Here is a tiny trained network, its code and every weight. The questions are about switching its units off for an input and a class, where a switched-off unit gives its printed mean instead of its output.

import numpy as np


def w(rows, s, z=0):
    codes = np.array(rows[::2]) - 128.0
    scale = np.full(codes.shape[1], s)
    scale[-1] = z or s
    return codes * scale


def f(y):
    return y / 2 * (1 + np.tanh(0.7978845608 * (y + 0.044715 * y**3)))


def log_softmax(a):
    a = a - a.max(-1, keepdims=True)
    return a - np.log(np.exp(a).sum(-1, keepdims=True))


def net(x, mask):
    res = np.array(x, float).reshape(1, 6) / 4 @ E
    y = f(res @ A[0][:, :-1].T + A[0][:, -1])
    res = res + np.where(mask, y, B[0][:, -1]) @ B[0][:, :-1]
    return log_softmax(res[-1] @ U[:, :-1].T + U[:, -1])


A, B = {}, {}
E = w([
[179,87,158,108,79,15,23,163,167],'x0',
[75,206,58,26,193,37,155,73,164],'x1',
[99,71,77,53,87,163,194,59,45],'x2',
[168,64,132,104,76,103,119,209,116],'x3',
[96,121,81,117,97,136,204,181,146],'x4',
[131,131,75,199,174,90,205,167,3],'x5',
],0.0045)
A[0] = w([
[106,145,116,184,158,148,192,144,62,103],'neuron 0',
[96,101,120,56,121,195,130,29,137,206],'neuron 1',
[136,219,140,125,182,63,104,139,205,233],'neuron 2',
[89,147,95,52,124,187,206,142,178,221],'neuron 3',
[162,58,113,92,106,61,121,167,105,95],'neuron 4',
[218,98,255,140,71,164,112,161,153,254],'neuron 5',
[147,106,180,210,123,218,107,134,165,110],'neuron 6',
[150,103,157,180,101,159,111,159,145,94],'neuron 7',
[157,102,131,104,78,83,153,132,144,97],'neuron 8',
],0.006,0.0036)
B[0] = w([
[156,107,1,254,249,209,212,90,72,174],'neuron 0',
[46,194,244,108,49,179,101,90,193,215],'neuron 1',
[6,186,185,38,113,206,111,64,250,228],'neuron 2',
[100,173,118,62,88,142,160,47,234,223],'neuron 3',
[175,82,138,126,92,38,82,220,63,157],'neuron 4',
[75,129,230,24,7,52,47,171,175,254],'neuron 5',
[177,32,156,84,41,3,50,199,27,166],'neuron 6',
[158,51,143,193,27,15,52,171,72,141],'neuron 7',
[151,74,130,90,100,79,141,200,116,132],'neuron 8',
],0.0048,0.0043)
U = w([
[177,109,52,223,227,144,143,104,84,31],'0',
[184,68,166,94,65,6,41,232,85,59],'1',
[85,222,165,54,125,140,88,47,253,252],'2',
],0.0062,0.0027)

Each question gives the input, the list of numbers given to net, and the class t.
The units are the neurons (one row each of A and B). Each row of codes is followed by its name. A weight is (code - 128) times the scale printed after its matrix; where a second scale follows, it is the last column's (A, B and U).
mask holds one flag per neuron, in row order. A switched-off neuron (its flag False) gives its mean, the last column of its row in B, instead of its output. The means were averaged over made-up inputs and are rounded, as every weight is.
A unit's drop is (log p(t) with every unit on - log p(t) with that unit switched off) / (log p(t) with every unit on - log p(t) with every unit switched off).
The circuit of an input: a set's keep is (log p(t) with only the set's units on - log p(t) with every unit switched off) / (log p(t) with every unit on - log p(t) with every unit switched off). Starting from all 9 units, units are removed one at a time, each time the one whose removal leaves the highest keep (on an exact tie, the one counted first), for as long as the keep stays at least 0.8.
circuit, biggest first: the units of the circuit, biggest drop first
unit that matters most: the unit with the biggest drop
k most important neurons: the k neurons with the biggest drops, biggest first
drop when u is switched off: that unit's drop, to one decimal
input [-7,-3,-6,-4,4,2], class 0: unit that matters most : neuron 0
input [-3,-5,3,-7,-5,4], class 0: circuit, biggest first : [neuron 0; neuron 2]
input [7,-3,8,2,8,8], class 0: 3 most important neurons : [neuron 5; neuron 0; neuron 6]
input [-1,7,6,6,-1,7], class 0: circuit, biggest first : [neuron 5; neuron 0]
input [-5,4,0,2,4,4], class 0: circuit, biggest first : [neuron 5; neuron 0]
input [-5,-2,0,-2,2,0], class 0: circuit, biggest first : [neuron 2; neuron 5]
input [-3,1,4,8,-7,3], class 0: circuit, biggest first : [neuron 5; neuron 2; neuron 6]
input [-2,2,-2,-6,5,4], class 0: 3 most important neurons : [neuron 5; neuron 0; neuron 1]
input [2,-2,4,-5,0,7], class 0: drop when neuron 0 is switched off : 0.1
input [1,-4,4,4,-1,-7], class 1: drop when neuron 4 is switched off : 0.0
input [-5,2,0,5,6,4], class 0: drop when neuron 2 is switched off : 0.2
input [-1,0,-6,-1,-1,8], class 0: drop when neuron 0 is switched off : 0.2
